Here is a tiny trained network, its code and every weight. The questions are about switching its units off for an input and a class, where a switched-off unit gives its printed mean instead of its output.

import numpy as np


def w(rows, s, z=0):
    codes = np.array(rows[::2]) - 128.0
    scale = np.full(codes.shape[1], s)
    scale[-1] = z or s
    return codes * scale


def norm(h):
    return h / np.sqrt((h * h).mean(-1, keepdims=True) + 1e-5)


def f(y):
    return y / 2 * (1 + np.tanh(0.7978845608 * (y + 0.044715 * y**3)))


def log_softmax(a):
    a = a - a.max(-1, keepdims=True)
    return a - np.log(np.exp(a).sum(-1, keepdims=True))


def net(x, mask):
    res = np.array(x, float).reshape(1, 8) / 4 @ E
    u = 0
    for l in range(4):
        y = f(norm(res) @ A[l][:, :-1].T + A[l][:, -1])
        res = res + np.where(mask[u : u + 6], y, B[l][:, -1]) @ B[l][:, :-1]
        u += 6
    return log_softmax(norm(res)[-1] @ U[:, :-1].T + U[:, -1])


A, B = {}, {}
E = w([
[63,179,7,197,205],'x0',
[130,127,130,130,129],'x1',
[185,34,39,61,180],'x2',
[248,201,83,157,95],'x3',
[128,127,126,131,126],'x4',
[127,131,128,126,125],'x5',
[128,129,128,127,130],'x6',
[129,128,128,126,129],'x7',
],0.012)
A[0] = w([
[249,249,150,88,130,98],'0.n0',
[99,233,232,181,152,30],'0.n1',
[101,169,145,149,63,44],'0.n2',
[221,3,63,103,199,3],'0.n3',
[178,17,69,138,176,11],'0.n4',
[162,56,70,102,176,27],'0.n5',
],0.0062,0.0057)
B[0] = w([
[94,11,102,198,90,253],'0.n0',
[82,132,47,2,33,182],'0.n1',
[101,124,111,75,110,101],'0.n2',
[55,206,74,31,38,210],'0.n3',
[72,184,104,62,41,147],'0.n4',
[75,181,111,84,41,140],'0.n5',
],0.0082,0.0022)
A[1] = w([
[1,69,184,68,177,156],'1.n0',
[71,121,175,91,169,31],'1.n1',
[111,145,87,126,133,45],'1.n2',
[128,163,205,194,175,14],'1.n3',
[246,214,115,117,121,197],'1.n4',
[100,145,182,223,107,2],'1.n5',
],0.0068,0.0048)
B[1] = w([
[181,98,72,203,68,254],'1.n0',
[158,112,92,187,79,125],'1.n1',
[154,141,172,118,139,112],'1.n2',
[111,139,86,71,96,110],'1.n3',
[67,1,107,199,82,209],'1.n4',
[112,141,82,47,88,120],'1.n5',
],0.009,0.0047)
A[2] = w([
[34,53,177,90,174,154],'2.n0',
[52,83,142,101,148,39],'2.n1',
[247,186,106,135,131,94],'2.n2',
[139,161,84,168,170,102],'2.n3',
[89,197,188,183,87,159],'2.n4',
[156,116,75,38,173,1],'2.n5',
],0.011,0.0049)
B[2] = w([
[254,110,36,236,54,202],'2.n0',
[171,154,116,189,80,129],'2.n1',
[69,39,144,236,63,133],'2.n2',
[222,66,198,88,184,187],'2.n3',
[131,118,17,34,83,255],'2.n4',
[120,194,86,73,14,152],'2.n5',
],0.0082,0.0047)
A[3] = w([
[145,97,114,94,186,216],'3.n0',
[179,95,249,70,113,45],'3.n1',
[93,150,94,70,87,3],'3.n2',
[75,184,86,152,241,34],'3.n3',
[75,220,184,162,95,67],'3.n4',
[183,84,100,183,115,136],'3.n5',
],0.017,0.0031)
B[3] = w([
[133,190,159,102,78,158],'3.n0',
[162,200,98,162,252,191],'3.n1',
[59,150,158,67,144,183],'3.n2',
[225,150,210,126,159,190],'3.n3',
[175,51,21,55,132,143],'3.n4',
[38,140,185,118,125,246],'3.n5',
],0.015,0.011)
U = w([
[77,174,186,111,137,255],'0',
[132,147,66,30,90,70],'1',
[183,166,183,173,200,83],'2',
[84,84,147,251,66,71],'3',
],0.015,0.0094)

Each question gives the input, the list of numbers given to net, and the class t.
The units are the neurons (one row each of A and B). Each row of codes is followed by its name. A weight is (code - 128) times the scale printed after its matrix; where a second scale follows, it is the last column's (A, B and U).
mask holds one flag per neuron, layer by layer. A switched-off neuron (its flag False) gives its mean, the last column of its row in B, instead of its output. The means were averaged over made-up inputs and are rounded, as every weight is.
A unit's drop is (log p(t) with every unit on - log p(t) with that unit switched off) / (log p(t) with every unit on - log p(t) with every unit switched off).
The circuit of an input: a set's keep is (log p(t) with only the set's units on - log p(t) with every unit switched off) / (log p(t) with every unit on - log p(t) with every unit switched off). Starting from the 12 units with the biggest drops (on a tie, the unit counted first), units are removed one at a time, each time the one whose removal leaves the highest keep (on an exact tie, the one counted first), for as long as the keep stays at least 0.8.
circuit, biggest first: the units of the circuit, biggest drop first
unit that matters most: the unit with the biggest drop
top k neurons: the k neurons with the biggest drops, biggest first
k most important neurons of layer l: the k neurons of layer l with the biggest drops, biggest first
drop when u is switched off: that unit's drop, to one decimal
input [-4,-6,-7,4,-6,-2,8,2], class 1: circuit, biggest first	(3.n4)
input [-8,6,0,6,-4,-6,-2,-6], class 2: top 4 neurons	(3.n1; 1.n0; 3.n2; 2.n0)
input [0,3,6,7,-4,3,-7,8], class 0: 2 most important neurons of layer 2	(2.n0; 2.n4)
input [-8,6,6,2,-1,-4,-8,6], class 2: top 3 neurons	(3.n1; 2.n4; 3.n2)
input [4,5,5,5,0,3,-6,-8], class 0: top 4 neurons	(3.n5; 1.n0; 2.n4; 2.n0)
input [-6,1,-1,7,-8,6,3,-4], class 3: 2 most important neurons of layer 3	(3.n3; 3.n2)
input [-4,-2,-2,2,0,-6,2,-3], class 2: top 3 neurons	(3.n1; 1.n0; 3.n2)
input [-3,7,-6,-6,3,-3,-7,3], class 1: top 2 neurons	(1.n4; 0.n0)
input [1,2,7,8,-1,3,-2,3], class 3: top 2 neurons	(2.n2; 2.n4)
input [5,4,5,7,-5,2,4,-4], class 3: circuit, biggest first	(2.n2; 3.n1)
input [3,-6,-4,-4,4,-7,6,0], class 1: top 2 neurons	(1.n4; 3.n5)
input [0,0,-7,-2,-4,-4,1,-2], class 1: top 2 neurons	(3.n4; 3.n5)
input [3,1,3,-5,6,-1,-3,2], class 3: top 3 neurons	(3.n2; 2.n0; 3.n1)
input [8,-7,1,4,-1,-8,-6,1], class 2: top 2 neurons	(3.n3; 3.n2)
input [-7,-2,-5,2,5,4,-5,0], class 2: circuit, biggest first	(3.n1)
input [5,8,1,7,2,-7,6,5], class 3: top 3 neurons	(2.n2; 3.n1; 3.n2)
input [-7,-5,3,0,7,4,-5,-4], class 2: top 2 neurons	(3.n1; 3.n2)
input [5,4,-8,2,-2,6,-3,7], class 1: top 2 neurons	(3.n4; 3.n5)
input [-7,-7,-4,-8,-6,7,1,-5], class 3: top 2 neurons	(2.n0; 1.n0)
input [1,0,4,5,-3,-8,-5,6], class 0: circuit, biggest first	(3.n5)
input [3,2,6,7,-4,-5,-2,-2], class 3: 2 most important neurons of layer 2	(2.n2; 2.n4)
input [7,8,-4,-4,2,-8,7,-5], class 2: drop when 3.n3 is switched off	0.3
input [2,0,5,7,7,3,-1,4], class 3: drop when 3.n2 is switched off	0.1
input [3,2,-5,3,1,7,8,2], class 1: drop when 2.n0 is switched off	0.0
input [-6,-4,-8,0,8,1,-5,4], class 1: drop when 3.n4 is switched off	0.4
input [-8,1,5,-2,-4,-4,4,4], class 2: 2 most important neurons of layer 3	(3.n1; 3.n2)
input [-7,-2,1,4,1,-1,5,-5], class 2: unit that matters most	3.n1
